j946_j828: [ 37   5  -3   6 -19 -40  -8   4   5  12  -6  30 -12 -25 -22   1   9   8
  26  20]
j946_j828: [-11  15  25  -5 -10  12  25  41 -14 -32 -17  13  13  15  -1   6  13 -19
  -2  19]
j538_j193: [-51 -36 -29 -51  37  57   8   1  54  11   3 -19  -5   1  -5  15 -23   0
 -18  25]
j538_j193: [ 11 -10  12   6  -9 -41   2  17 -26 -18 -31  10   1   4  18 -16   5  -1
  16  19]
j691_j873: [-30 -14  -9 -25   9 -10 -34 -20  10  18 -12 -31  25 -54   4  31   4 -18
   2  24]
j303_j406: [  3  -3   9 -36 -19  10  -4  -5 -42  10 -11 -12  -1   7  -6   5  10  15
  27   6]
j946_j828: [-21 -11  29  -4  17  35   8 -19  13  -5   4 -19  -1  12   5   7  -9 -10
 -25 -12]
j946_j828: [-31   1  15 -32   4  41  21 -22   2  11  -3 -19  16   4  13  -6  29  10
   6 -31]
j303_j406: [-28   4  11 -56  21  18  34  -3  46 -37  -2  10  16   4  27  17   9 -25
  -3   3]
j538_j193: [ 45  66  16  -7 -34  -2  -9 -52 -41  16  -5   6   5   6 -14  24  25  25
  12 -64]
j314_j603: [ 29  11 -32  41 -20 -43  21  39 -27 -25  17  13  10  24  17 -36  11 -10
  30  29]
j946_j828: [ 24  37  50  -8 -36  28  25 -33  -9  38 -18  35 -16  20 -35  15  13  52
   8 -62]
j303_j406: [  9 -26  26 -13  -1   0 -10   1 -11  -3  20  -2  -3 -20   0  -5   2   4
  10   1]
j538_j193: [  45    9  -36   24  -14  -38  -43   29 -107  -38    9  -37    4   -1
   -4  -54   18  -10   19   37]
j303_j406: [-19 -18   0 -38  27  76   9  -9   1 -22  55 -47   5   4  -4 -21  18 -19
 -10   5]
j329_j476: [ 19  -7  22  20 -40 -55  27  49   3   5 -25  39  11   5  35  45  25 -29
  52  36]
j314_j603: [ -4  -1   8  12 -12 -14 -17 -35   4  36 -16 -28  18 -25   5  46  14 -22
  13  18]
j303_j406: [ 13  -1 -31  48  -1 -65  -1  37  18  -9 -16  34 -34  33  13  -4 -30 -25
   2  30]
j946_j828: [-39  15 -13 -67   1  39   8  50 -24 -36 -10  -4  17  13   2  18   6 -15
   2  19]
j946_j828: [-12   2 -15  19  15  28  18   3  36   5   8   7 -11  28  -9   1 -25   4
 -28  -8]
j329_j476: [ 32 -11  29  23   3  -1  -5   0 -19  -5   2   1 -39   5 -16 -47  30  -4
   2  -7]
j329_j476: [ 20 -13  12  -5 -12  35  -8 -18 -47  29  11 -31 -10   9  -1 -15  35  22
  22 -30]
j314_j603: [ 43  28   4  -7 -42 -40  -8   0 -80 -10   1  -2   8   9  12 -10  34   4
  51  -5]
j538_j193: [-26  14  -7 -28  -4   0  -4   1  -3   3  15   2   5  10  30  24  -2  -9
  10 -39]
j538_j193: [ -2 -31  15  34  10 -14  12   6  40  12 -22  20  -8 -15 -15 -15 -19  13
 -15  27]
j691_j873: [ 22  -2  -9  -3 -20  -1 -49 -28 -39  57  19 -26  -2 -52 -13  -3  46  22
  34 -39]
j303_j406: [-16 -35 -21 -22  11   0  -7  29  -8  -9   4 -19  -5 -19  -6 -34  18 -16
  21  54]
j538_j193: [ 14  -9  -5  24   6  -2 -12  17 -31 -26  24 -32  -5  11  10 -16  14 -43
   2  30]
j538_j193: [ -5 -19  15  -5  12   6   7  44 -19 -51   9 -16   4  13  25  -7  15 -50
   0  37]
j691_j873: [-18  23 -23   9   9  -1   0  33  -2 -22 -23   4  10  23  20  18 -10 -19
 -23  -6]
j691_j873: [-18  -3 -23   0  14  12 -25 -20  12  20  56 -28 -26 -11  -3 -23  18 -30
   8 -18]
j314_j603: [ 81  61 -20 -21 -39 -17   5 -11 -50  -7 -16  40  -9   6 -52 -23  21  60
  30 -11]
j303_j406: [ 20 -30  17  16   9   1 -12  -2 -15  -8 -21 -13 -23  13 -23  -7 -30   5
 -20  43]
j538_j193: [  0  16 -36  24 -18  -8  -4   2 -15  27  24 -13   6  16  20  11  14 -10
  24 -18]
j314_j603: [-23   5  -9 -17  15 -16  -6 -11  30 -12  13   7 -19  -8 -14 -17 -17 -19
  -7  16]
j303_j406: [-26 -12 -38 -15   7 -16 -25 -11   6  12  45 -25 -11  -3  18   1 -12 -29
  20   9]
j946_j828: [ -1 -13  39  34   7  14  -1 -26  23  16  28 -12 -26  -1 -17  -8   3 -25
 -13  -4]
j329_j476: [-43  18  -3 -20  -2  11   5  14  31   9  -5  13  21  -3  16  59 -15 -15
  -9 -18]
j691_j873: [-27  15 -27  -8  13  -3 -30  -5   2  -3   2 -28  13 -26  -3  15   2 -35
 -13  18]
j538_j193: [  6 -22  23  -5   2 -21  -3 -30   1   1   2 -19  10 -28  14 -12  23 -13
  20  17]
j303_j406: [  7  -6  46  -4  -3  -2   0 -41  13  10  -4  10 -12 -15 -29  -3 -17  20
 -10  -4]
j314_j603: [ 12  28  11  25 -33 -27  23 -27  30  39  -3  32  16   2   7  46  -1  12
  22 -24]
j314_j603: [ -8  18  47   2 -13  -6  31  29  15 -19   5  45  16  -8  22   3  24  -4
   6 -45]
j314_j603: [-19 -14  -5  -3  -4  -2  26  42   1 -14   1  20 -19  46   9 -10 -24  -5
   9  22]
j303_j406: [  2  -5 -24   0   2  14 -25  -9 -38  10   1 -37  27 -32  -8 -23  16  24
   0  -2]
j946_j828: [ 21   4  20  24 -26 -29  -9  11 -12  21 -16  24 -30   9 -17  18  -3  -5
  15   8]
j691_j873: [ 31   3  23 -13 -15   6  10  18 -33 -11 -20  23   7   6   5  -1  11  38
   7 -29]
j314_j603: [-22 -61   7 -15  12  20  22  47 -16 -27 -29 -31  43  -1  35   6   4 -10
   7  70]
j329_j476: [ 10  20   1 -19 -15 -28  21  29  20 -18 -34  48   8   4   0  36 -11   1
   9  22]
j314_j603: [  6   5   2  35  11  24   9 -26  25  17 -22  -7  -9  28 -14  18 -23   7
 -37  -2]
j303_j406: [-40 -12  -3  -6  10 -41  -4  -6  52   3   6   9  -1  -6  37  40 -30 -42
   2  11]
j314_j603: [-29   7   0 -30  -4 -14 -14  47  17  -4  -5  25  22 -57   9  27  28 -22
  14  -3]
j303_j406: [ 36  13 -13 -16  -6  20 -11 -22 -35   5  -6 -10 -28  20 -41 -20   0  29
   2   6]
j329_j476: [ 19  18  47 -13 -19  56   3 -40 -31  41  -1  -5  -3  -8 -23  -7  46  51
   5 -83]
j329_j476: [  1   5  -6   2   5  -2  -8 -10  17   6   9   2  -6 -18 -16  -5   2  -3
  -4   1]
j329_j476: [ 14 -35 -16 -11  -6 -31 -22  18 -39  -7 -13 -11  24 -32   9 -11 -11  26
  19  37]
j538_j193: [  3 -14  28  27  10  40  45  -5  61  -1  28   3 -11  19 -16   5   6 -29
 -12  30]
j691_j873: [  4  23 -19   2   6  12  18  39  27 -21  -7  27 -10   4 -27  -8  14 -16
 -10  25]
j946_j828: [ 17 -19  31  16   5 -20  -4  14   7 -20  32   8   5 -46  10 -29  34 -22
  11  -1]
j946_j828: [ 16  26 -34  -8  -9   5   6  -9 -27   0 -15  -6  -5  38  -6  -5  -2  18
   7   0]
j538_j193: [  0  -8  40 -17   3 -13  -8 -36  17   7  -8   1  10 -46   3   4  19   1
   4 -14]
j691_j873: [ 14  21 -31  42 -12 -65  12  42  10 -24 -20  46 -18  48  12  13 -47 -17
  -3  30]
j691_j873: [-11  -6  18  -3  -8   3  23   0 -13  -3 -16  -5  19   5  12 -15  19   6
  14   6]
j329_j476: [ 13   3 -28  31  11 -33 -24 -10  -7 -12  19 -14 -35   9 -20 -43 -14 -26
  -6  33]
j691_j873: [-23  31 -35 -24  -3   3 -14  -5  10  13  -5   6  -4  -6 -33  13 -19   5
  -7   7]
j314_j603: [-13  -1  -3 -24   2 -21  -8 -23   8  -3  10  -4   8 -18   8   1  -8  -5
  10   5]
j946_j828: [-28 -21  -1  17  -2 -22   7  38  10   3 -21   0  -1   3  21   7  11 -38
  14  40]
j946_j828: [-34 -19 -25 -66  12  18 -15 -24  30  35 -17  -6   1 -19   1  37 -19  25
   5  -6]
j946_j828: [  7 -14 -34  -6   6 -17 -13 -10  24  26  -2   6 -15  -9  -1   5 -10  12
  11   6]
j538_j193: [ -8 -35  25  12  22  18   9  -9  28   0 -30 -13  -2  15  11  27 -26  -8
 -31  22]
j303_j406: [-30  10  18  10  -3  40   7   7  37  25  20  -2  -5  34  26  91 -14 -45
 -17 -36]
j691_j873: [-18 -18   0   1  31  10  -8  -5  40 -14  -2 -11   3  -1  14  35 -36 -25
 -38  15]
j314_j603: [  6 -20   6  -2  19  34  -7 -33  14  14 -21 -30  41 -34   7  27   1  26
 -27  -8]
j691_j873: [ 49  -5   8  33  -1 -14  36  24  22 -27 -16  26  -9  21  -2  -9  17 -15
   5  45]
j329_j476: [-15  -1 -37 -36  19  51  -7  -4 -22  -8   8 -31   3  28   4  -4 -17  22
 -19 -19]
j329_j476: [ 20  -7  23  -8   1 -19  -3 -35 -28 -19 -11 -14 -18   4 -21 -45   1   4
   6  32]
j538_j193: [-29  15 -44 -41   7  14 -22  24 -35 -22  37 -25 -10  32  27   6  -5 -31
   8 -17]
j691_j873: [ 22  -1  21   1  -1 -20 -10  40 -21 -43  16  16   5 -31  -3 -22  20 -18
   4  13]
j329_j476: [-45 -22 -44 -41  10 -21 -40   5 -23  -3  18 -44  37 -56  21 -10   6 -16
  22  32]
j329_j476: [-27 -35  22 -19  -1 -32 -21  10   2   3   1 -15   8 -52  15   4  25 -40
  30  42]
j691_j873: [-20  -3  -7   8   3  16   9 -14   8  21  -8 -15   3  19  13   6   0   3
  -3 -14]
j329_j476: [ 30  10   5   8  -7  -8   3 -21   5   8   4  11  -2 -24 -25 -27  23  20
  10  -5]
j303_j406: [-13  -5   5 -21   7  29 -12 -20   0  10  20 -24  20 -29   0   8  12   4
  -3 -18]
j314_j603: [  9 -16   7 -15 -12   8 -17  27 -26  10  15  -7  10 -47  -3  -9  51  -2
  31   0]
[ 27  14 -25  40  22  27  10   7 -12 -35  24 -15  11  20   2 -43   2   7
 -35 -17] | j303_j406
[  6   5  23  49   4  -5  28  14  28 -17  18  27 -10  19   0 -24  -8  -9
 -19 -12] | j303_j406
[-14  15  30  14 -20 -33  27  10  18  -5 -22  29  24   4  22  36  -7 -16
   8   5] | j329_j476
[-18  16 -13 -15  24  75  18 -15  -7  -8  21 -26   5  36   9 -26  12  20
 -29 -64] | j329_j476
[ 15  22  -9   7 -20 -12 -12  18 -10  17  18  21 -26  -6 -22  -9  22  -4
  22 -15] | j314_j603
[-23 -20  52 -47 -28 -42  16  -3 -12 -11  26   4  38 -46  43   0  41 -23
  68  10] | j314_j603
[-48   3 -14 -23   8  17   3  -6  41  17   9 -12  -7  16  16  51  -9 -44
   0   7] | j303_j406
[-21 -17  17 -28  -2  -8 -25  -8  25  27  -2   0   3 -29  19  72 -11 -19
   7  -8] | j303_j406
[-48   5  14 -48 -11  10  14  17  41  16 -20  23  50 -35  23  85  -7  -1
   6  -9] | j329_j476
[ 12  24 -24 -30   2  17 -20 -18 -10   9  -3  -4 -14 -16 -39 -13  14  19
  -1  -8] | j538_j193
[ 16 -44   0  38   5 -41 -35 -38 -32  11   8 -54  13 -27  22 -23   0 -10
  12  32] | j538_j193
[-35 -26  -3 -36  24  29  -9 -24  45  22   8 -21   0 -30  -2  18   1 -10
  -6   6] | j691_j873
[ 21  66  12  14 -41  -2  32 -33  -3  18  40  27  -9  54  11  29  10  -2
  26 -70] | j538_j193
[ 24  30 -32  35 -25 -73   8  53 -13 -24 -30  42  -2  17   4  -2  -1 -21
  22  46] | j691_j873
[ 36  19 -15 -43 -14  -6  -9  13 -13  -8  10  28  -9 -21 -26  -3  17  21
  25  -2] | j946_j828
[  5 -11  10  14  -2  17  28   0  24  11  13  17 -16  20 -13 -14  -7  16
   1  -1] | j314_j603
[ 35  26  29  -4 -25   7   6   2 -16   8   5  35 -20   5 -26   2  14  26
  10 -39] | j946_j828
[ 65  25   5   5 -25 -37  10   8 -53 -26 -34  35  -3   6 -21 -50  17  50
  19  -2] | j329_j476
[-26   3  13  19  10  15  30   6  68   7  36  31 -35  37   0  13 -26 -26
 -17 -21] | j538_j193
[-43 -22  47 -29  11  60   5 -19  14  12 -17 -36  31 -19   2  51   1 -11
 -23   6] | j303_j406
[  1   6   0  56   6  -8  18  33  41  -8  31  30 -14  16  12  -6  -3 -28
 -16 -18] | j303_j406
[-25  42 -42 -47  12  29 -33 -24 -30  -7  -1 -45  16  -3   4  17  18 -18
 -11 -24] | j691_j873
[  3  23  21 -30  -2 -15  11  -5  -9 -37 -15  18   0   2  -7 -16   3  -2
   0   6] | j314_j603
[ -2 -11  25 -24  18  -5   3 -15  49 -13   4  19   0 -29   3  15  -7  -8
 -12  -2] | j303_j406
[ -2   7 -24 -27  19  16  10  32  -2 -57   5  -7  12  10  -3  -7  -4 -27
 -14  48] | j946_j828
[ -6  -5   5   7   0   5  15 -11  31  19  -6  14   0  -2  -9   6 -12  18
  -5  -4] | j538_j193
[-15 -14 -39  17   5 -32 -48  -9 -54  -4  34 -67   8 -16  23 -31  12 -44
  19  31] | j946_j828
[-57  26  16 -57  -5  -6  -5   1  -7 -15 -18  -7  -9  16  13  34   7 -55
  12  10] | j329_j476
[ 23   5  11 -25  -2   8 -28 -23 -49  -7 -29 -35   0 -19 -24  -3  28  -4
   4  27] | j314_j603
[ 27  31  -7   4  -6 -22   1 -21   8  -6  -7  25  -4 -15 -35 -22  -3  23
  -4   1] | j329_j476

j507j786: [ 14  14  -2   2  50 -21  11  34  16  13 -13  -7 -26 -16   2 -25  30  -2
 -48  12]
j507j786: [-29  -4  13  15  40 -21 -13  12   2 -16 -76   0 -35 -15  22  41  36 -10
  61  15]
j507j786: [-22 -21   8  29 -31  13  21   7  -7 -27  52   2  35  45 -14 -15 -18  44
  -2 -30]
j269j510: [ -7 -34  31   0   6  35 -10  11  31 -49  -3  -9 -26  24 -31   8 -14  -2
 -65 -38]
j89j827: [ 36  20 -45  14  25  -5  17   3 -20  29  21  -9  14  23  34   1  -4  -2
   6   2]
j816j132: [-12  -6   0 -12   3 -14 -26  10   4  -8  -3  -8 -23  12  22  57  -9 -46
  13  -1]
j507j786: [  4   1 -13 -21 -17  -5 -19  24   5  38  20 -11  28 -20 -13  13 -37 -20
 -10  25]
j89j827: [-19  -7  36 -27 -33 -12  -3 -26  23 -29  -5  15  -9 -13 -12   0   2 -15
  -8 -23]
j816j132: [  6  -5  17  20 -22  21   2 -14  13 -21  -4  -5  -2  -7  -8   5 -16   3
  10 -35]
j816j132: [  3  13  -1  22  17  19 -10 -32 -31  -6  -5 -13 -44  -2  15  15 -16 -33
  15  -3]
j269j510: [ -2  36  27  47   1   5  22 -44 -13 -18 -27 -12 -48  11  52   4  26  23
  46 -44]
j816j132: [ 23  -4  29 -35 -52  14  -9 -29  15  -3  14  -9  15 -30 -57 -34 -39 -45
 -18  19]
j269j510: [ -2  23  28   6 -29  10   7 -41 -21   5   4  -1 -42 -21  -4 -26 -18 -10
  16  -6]
j507j786: [-21 -21  19   6 -30  32 -18 -18   7 -33 -19  14   2   1 -12  28  12  20
   3 -15]
j269j510: [ 10  12  22 -14  13 -43  -2  22  36 -14  24 -24  -5 -14  -8 -17  13 -47
 -42   3]
j89j827: [  6  11  26  11 -11  -4   9  -4  36 -14   8 -13   5 -27  -4 -22 -12   9
 -13 -51]
j89j827: [ 12  27  -3  33  20   2 -18  -6 -11  -9  25 -24 -28 -18  17  -5  20 -23
   3   1]
j269j510: [ 22  25   1   8 -32  14  15 -26 -12  20  -3  12 -19 -10  15 -26  16  30
  29 -10]
j89j827: [ 17  18 -13 -31 -10 -17  -8 -18  15   6  22  24  -7 -30  15 -12  27 -10
 -29 -19]
j816j132: [-39 -61   3 -39  13  -1 -19  70  28   2 -22   3  51  15 -56  18 -23  17
 -35  42]
j816j132: [ -4   6  16   9 -27  15 -11 -17   6  -5   3  -3   1 -24  -7   2 -10   3
   4 -15]
j507j786: [-11 -14  -1   1 -23   5   9  -8  -9  -6 -27  34 -13   8   7  27  15  13
  27  -5]
j89j827: [ 25  -3 -13 -23   4 -18  40 -19   0   7  15   9  38  15 -18 -24 -22 -30
 -53  11]
j816j132: [ 20  15   4   6  -1   6   4  -8  11 -10   0  -9 -12  22  27 -18  29  33
  24 -28]
j89j827: [-23 -10 -32  -2  45   9 -14  49 -18  36 -11   8 -13  12  15   4   9  55
   0  19]
j269j510: [-31   5  -8  -5  15  -9 -29  -3 -23  13   4  -2  -2 -26   4   9  -7 -10
  23  27]
j89j827: [-37 -34  10 -12   9  17  -6  27  -3   8 -26  11  -7  -3 -36  12 -34  12
 -26  15]
j507j786: [  1  -9  16   3  -5  16  -6 -22  19 -43   3  11 -21  -6  -5  -9  12   6
 -11 -50]
j816j132: [ -3   0 -11  -5  15   0  -3  27 -20  36 -20   1 -34   1   4   0 -17   5
  38  23]
j816j132: [ 17  20  10  31 -15  -7  18 -56  -7 -38   0   5 -14  -5  22  14  23 -40
  16 -26]
j507j786: [ -2   7  10 -10 -21   1  -4 -30  -4   0  -5  -1   7  -9   0  10  -6 -18
   3   7]
j507j786: [ 13 -36 -16  39  42  50  -1  16  -4 -37  -2 -31  37  52 -23 -13 -15  37
  13  -8]
j269j510: [ 36  -3 -26 -29   4 -15  12  32  17  29  18   8  27  -2 -18 -31   3  -3
 -36  22]
j89j827: [ 46  26 -40  -2  22   0   4   1 -20  42  29 -25  14  11  18 -18 -17 -19
  -3  26]
j269j510: [ 25  22 -26   1  -1  -1  25 -24 -31  39 -18   8  -5  11  31   3  -6   0
  37  14]
j816j132: [-18 -21   3 -29 -37  13 -22  50  17  44  20  -3  21 -19 -37  12 -66  10
 -29   9]
j269j510: [  8   3 -34  42  39  26  16  21 -27  19  18   2   5   3  -3 -28   6  46
 -32   5]
j816j132: [ -7 -19  16  21   0  15   9  -7  -7 -24 -12 -13  -1  19 -19   9 -34 -17
  20  -7]
j269j510: [-18   9  10  -3  -3   1  -9 -10 -11  13  -1  -6  -3 -16  -4   4  -9  -7
 -17  19]
j507j786: [-15 -21  10   2 -27  10 -18  17   9 -11  12  -3   7  -3 -22  33 -27 -22
 -13   0]
j89j827: [ 34  27 -26  17  -5  19 -22 -19  -7  -3  54   4 -15 -28  15 -25  30   3
 -11 -22]
j816j132: [ -8 -14   9   7   8 -20  23   4  32 -41  11  -1  61  21  -6 -25  28  36
 -16 -27]
j269j510: [-30  -8 -11  -2  24 -35  22  20 -12  23   9  -3  61  -3 -20   8 -26 -20
 -52  48]
j816j132: [ 30  -2  -2  -5  -5  19  -2 -24  21 -31  26  -5  13  18  -1   0  12 -14
 -63 -28]
j89j827: [-24  11  11  -8   5 -24 -20 -22  -3  -9 -17 -13   4  -4  27  43   9 -34
  22  15]
j89j827: [ 14 -24 -23  16  40  13  55  24  -6   3  29  16  35  17 -50 -68 -19  36
 -94  -1]
j89j827: [ 15  -9 -30 -64 -16  -9   8 -12   8  32   6  34  53   0 -10 -16  -1  13
 -37  18]
j507j786: [ 12   0   8  13   9  19  16 -17   5 -22   1   3   5  -2 -17 -47  19  34
 -20 -19]
j507j786: [ -7   3  39 -13 -40   9 -36 -31   8 -17  -2 -10 -27 -51 -33  22 -23 -74
 -18  16]
j269j510: [  7   1  13 -24 -52  17   8 -41  -3  -1 -22  34 -29   4  10  -4   9  23
  40 -27]
j269j510: [ -2  27  13   9 -34   6  -1 -50 -25  -6  -4  23 -59 -15  32  -6  23   9
  61 -29]
j507j786: [ -3  -5  -2  15   8  15   8   6  -5  -4   4  -8  20  24  -4 -11  10  33
 -14   7]
j89j827: [  2   2  40   9 -20   5   7   8  28 -21   0 -22   9   5 -19 -53  13  45
  27 -19]
j269j510: [ 26  16  18 -22 -28 -39  18  12  40   1  15  -1  18 -16  -7 -40  25  -4
  -3  -5]
j507j786: [-11 -33   7  27 -25  20  33  -2  10 -46  26  22  33  36 -21 -19  -6  52
  -9 -57]
j816j132: [-13 -30  -6 -30  -6 -18   3  48  21  19 -11  21  36 -13 -37   0  -9   9
 -21  27]
[ -3  -4   0  -4 -11  -3  -2   7   3   3 -19   7   7   6   7  11  19  16
  30  10] | j89j827
[ -3  -7  -9 -35  22 -18 -32  15  15   3   4  -3 -11 -21  -3  18 -13 -47
 -15   7] | j816j132
[  9  15 -20 -22  17 -14 -13  12  -7  32  14   2  -6 -22   2 -16   8 -11
 -18  30] | j269j510
[ 10  -8  10  13   7  25  -8  -5  -1 -18  -4 -11  -7 -10 -30 -19  -6  -8
  -7   7] | j507j786
[ 55   8  -1 -14  11 -26  41  35  55   0   2  -1  17  17   2 -59  41  34
 -27 -29] | j269j510
[-27 -18  14  22 -28  10   7  40  -1   5  28  -4  34  14 -34   1 -10  30
 -40  25] | j507j786
[ -7 -11 -16  27  26   3  34  -4  -9 -25  29  20  13  24  -1 -25  11  33
 -44 -35] | j89j827
[ 20  -9  -8  -2   0  50  -7   5 -27  25 -20  -3 -42  23 -14   7 -19   1
 -13  30] | j816j132
[ 17  33 -34 -26  12 -11 -11   6 -19  64  11  -6   8 -12  29 -24   4  21
  24  33] | j507j786
[ 46  49   2   7 -16  -8  17 -38   5   5  12  -1 -30 -12  41 -50  40  21
  45 -39] | j816j132
[  7  24 -17  35  12   0 -25  -1 -20  -1  20 -15 -21 -18  29  10  21 -11
  50   3] | j269j510
[ 44   5 -12   2 -21  24  18 -10  -6   8   9  16 -26   5  -3 -40   1  21
  25 -23] | j269j510
[-43   0   7 -18  40 -41 -29   7 -12   2   4 -27   5 -23  -7  17 -35 -64
   7  40] | j269j510
[-18   7  22  -4  -1  27 -54 -30   1 -33  -9 -11 -49  -6  21  25  31  -1
  14 -15] | j507j786
[-24  -4  11  41   0 -14  23 -11  -9 -43  20  19 -16   5   7  -4  20   7
   8 -39] | j269j510
[ -4  11 -10  -9  -2 -31   9  14  -4  29 -16  24  -4 -31   6  -8  22   5
  27  21] | j816j132
[-40 -71  -2 -49  13  19 -31  82  44   8 -19  11  71  -6 -79   7 -22  43
 -82  40] | j816j132
[-25 -17  18   1  -1  20  -7   0 -11   4   1 -19  18  -9 -44  -6 -58 -12
 -20  22] | j269j510
[ 50  32  -9 -22 -22 -51  31   8  34  23 -20  16  -3   0  47  -5  53   1
  44 -16] | j89j827
